[ -3   3  -7  -8  -6   3   3 -15   1 -13   8  17  18  23   7  12  10   3
   0] : pm/J
[  0   1   4  -7   8   9   0 -15  -5  -6   2   5   6  37   4  10   5   2
   1] : nh/H
[  7   0  -8 -12   7   4   2 -16  -2  -7   4  10  12  30   1  11  11   1
   1] : nh/Q
[ -1  -6   0  -5   9   4   1 -15   0  -6   3   7   6  32  -1   7   3   1
  -1] : nh/Q
[  3  -2  -8  -8 -15   1   2 -15  -6  -8   6   8  15  10  15   8   8   2
   1] : pm/J
[  6  -3 -11 -12  -7  -2   4 -22  -5  -8   9  17  22  22   9  14  10   1
   1] : pm/J
[ -2  -8 -11  -7  -6   1   5 -15  -5   3   6  11  13  15   6  10  12   1
  -2] : pm/E
[  3  -5  -7 -14   6   4   0 -20  -4  -2   1   6   8  29   2  13   5  -1
  -5] : nh/H
[  0  -3 -12 -12   1 -18   5 -17 -11  -7   1  10   5  36  -1   8   1   1
  -2] : nj/G
[ 12  -6  -8 -13   1  -1   6 -21 -11  -4   4   5   5  31   3   7   7  -4
  -2] : nj/N
[  6  -3  -5 -12  11   8   0 -22   0 -10   3   7   9  36   8   8   1   1
   1] : nh/H
[  3  -6  -6 -15   5   3  -3 -19  -2  -8   2   7   9  27   2  13   2   0
  -1] : nh/Q
[ -5  -2  -5 -11   9   1   7 -22  -9 -10   3   5  10  37   6  -1   4  -5
  -2] : nj/C
[  4  -3  -7  -5  -8   1   2 -12 -11  10   8   8  13  15  16   6  15   0
  -4] : pm/J
[  7  -2 -13  -7  -2   2   7 -24 -18 -15   1  17   4  41   0  12   0   1
  -5] : nj/G
[  8  -5  -9 -15   6  -2   1 -25  -9  -6   3   7  -1  34   0  12  -4  -1
  -3] : nj/C
[  4   0 -14 -10   8   7  -1 -16   1   1   2   7   8  23   9  10   5   2
  -2] : nh/U
[  8  -5  -7 -11   4   1   6 -20 -11  -8   1  13  12  45 -10  11   0  -2
  -4] : nj/G
[ -3  -5  -1  -7  -7   5   3 -12  -4   0  -1   6   9   4   6   7  13   0
   2] : pm/E
[  5  -5  -6 -13  -2  -1   4 -19  -9  -7   2   9   5  33   6  11   0  -2
  -1] : nj/N
[ -2  -4  -4 -16  11   2   0 -20   1  -3   1   9   8  30  -4  16   4   0
   0] : nh/U
[  7   1  -7 -12  13   7  -2 -22   0  -5  -1   2   6  33   4  11   0  -1
   1] : nh/U
[  4  -3  -5 -12   0   1   9 -18 -13 -17   2  13  11  41  -3  11  -6   0
   0] : nj/G
[  0  -2  -7  -9  -3   4   1 -12  -6  -5   7   9  18  21  12  12  12  -1
   1] : pm/J
[  1   0  -8  -2  -9   1   5 -17 -11  -4   8   7  16  18  17   8  16   0
   0] : pm/J
[  3  -2  -4 -13  12   9  -4 -23   4  -3  -3   4   8  33   6   8   1   3
   1] : nh/U
[  5  -5  -6 -10  -4   1   3 -16 -17 -14   1   9   8  39  -1  11   2  -2
  -7] : nj/G
[  1  -4  -3  -6  -5   2   2 -15  -4  -7   7   8  18   9  16   6  12   2
   1] : pm/K
[ 10  -3  10 -11   6  -3   1 -17 -11  -6  -1  -1   3  31   2   9  -2  -1
   1] : nj/C
[  5  -5   0 -10   1   3   6 -21 -10 -15  -4  10   4  33  -1  11  -7  -2
   0] : nj/G
[  6  -1   0 -11   2  -1   2  -9  -6 -18   6   6   5  41   0   7  -6  -4
   0] : nj/G
[  4   0  -7 -13   7   6  -5 -21   0 -13   1   5  10  34  10  15   4  -1
   1] : nh/Q
[  6  -5  -6 -11   0   4   6 -18  -8  -8   2   7   6  31   1  10   0  -4
  -3] : nj/N

[  5  -9   3  -1   4   4   0   3   8   4  -4   3 -17   0   6   4   4  -6
  -8] : th/Pb
[  0  13 -25   2  -2 -10  -1  -6   0  -1 -11   0  23   2   3   4 -11   2
  10] : zg/fd
[ 2 10 -8  2  3 -7  0  5 13  4 -2  1  8  4  5 -1  5  1 -3] : th/ll
[  4   9   2  -8  -1  12   4  -1   2  -3   2   0   3   3   2  10  -8  -1
 -11] : Gz/mb
[ -1 -11  14  -2  -3  20   6   1  -2  -6  10  -9 -11  -3  -8   1 -12  -2
  -9] : sg/Tr
[  3   5 -20  -5   1   2   1  -7  -7  -3 -10  -2   5   3   7   5 -16  -3
   5] : zg/Ff
[  2   4   9   0   4  -6  -5   1  -3   1   3   4 -17  -3  -8   9 -11  -1
  -9] : Gz/lm
[ -2   1 -10  -2   4   0   0  -3  -3  -1  -5   2  -8  -2   0   6 -13  -2
   3] : zg/Ff
[  2  14  -4  -5   0   7   4  -6   1  -5   3  -3  16   5  -2   5 -16  -2
  -9] : Gz/lm
[ -4   1 -21  -2   5   7   2   0   2   2  -8  -7   3  -1   6   3  -5  -1
   5] : zg/Ff
[  5   7  18 -12   0   1   1  -4  -9  -6   3   4 -17  -1   4  10 -24  -3
 -11] : Gz/lm
[  1 -23   4   3   9  12   4   7  15  10  -1  -2 -27  -3   8   2  19  -8
  -9] : th/Pb
[ -1  18 -31   4   3 -12  -4   1   6   4  -4  -3  18   2  -7   6  -5   5
   4] : zg/Qq

[  4  25 -14  33  -4  -2  26 -25   7  31 -30  13 -14   6 -19 -15 -14   0
  -1] : P/X
[  5  16 -11  20  -4   0  15 -17  12  21 -16   8 -11  -3  -4 -10 -12   4
   2] : P/X
[ 16 -16   9   1 -11  -4  19  -7  -5   8 -18   3   2  -7 -16   1  -1 -13
  -1] : M/Z
[  7   9 -10  13  -7   1  18 -13  -1   6 -14   5  -2   5 -15   2 -10  -7
  -4] : P/X
[ 11  -9   0   8 -14  -1  27 -13  -2   9 -16   1   7  -1 -23  -3 -11 -16
  -6] : M/T
[-1 -5 -3  1 -5  1  9 -9  5  3  9  4  2 -2 -6 -8  0  1 -2] : M/T
[ 14   1  -3  14 -13  -5  29 -24   5  17 -20   4   4 -19 -11 -15  -6  -5
  -1] : M/T
[ -3  15  -5  27 -10  -1   7 -14   7  17 -21   5   4   7 -13  -5  -9  -4
   2] : P/S
[ -2  14  -9  17 -10   0   6  -8   6  15 -20   2  -7   1 -14  -8  -8  -3
  -2] : P/S
[ -7  20 -10  16  -5   6   3  -6  13   6  -2   4  -6  -2  -4 -11  -6   6
   2] : P/X
[ 16 -12   1  11 -12  -2  22 -14   0  13 -26  -2  -4  -5 -26  -2  -2 -14
   4] : M/T
[-8 -5  1  7 -4  6  7 -5  8 11  7  6  3  5 -3 -2  5  0 -1] : M/T
[ 13  -8   2  12  -8  -6  26 -13  11  19 -11   5   1  -2 -23  -9  -2  -9
  -5] : M/Z
[ 11   4   0   4  -7  11   4  -1  -9  -3 -37  -5  -5  12 -27  21  -8 -15
  10] : P/S
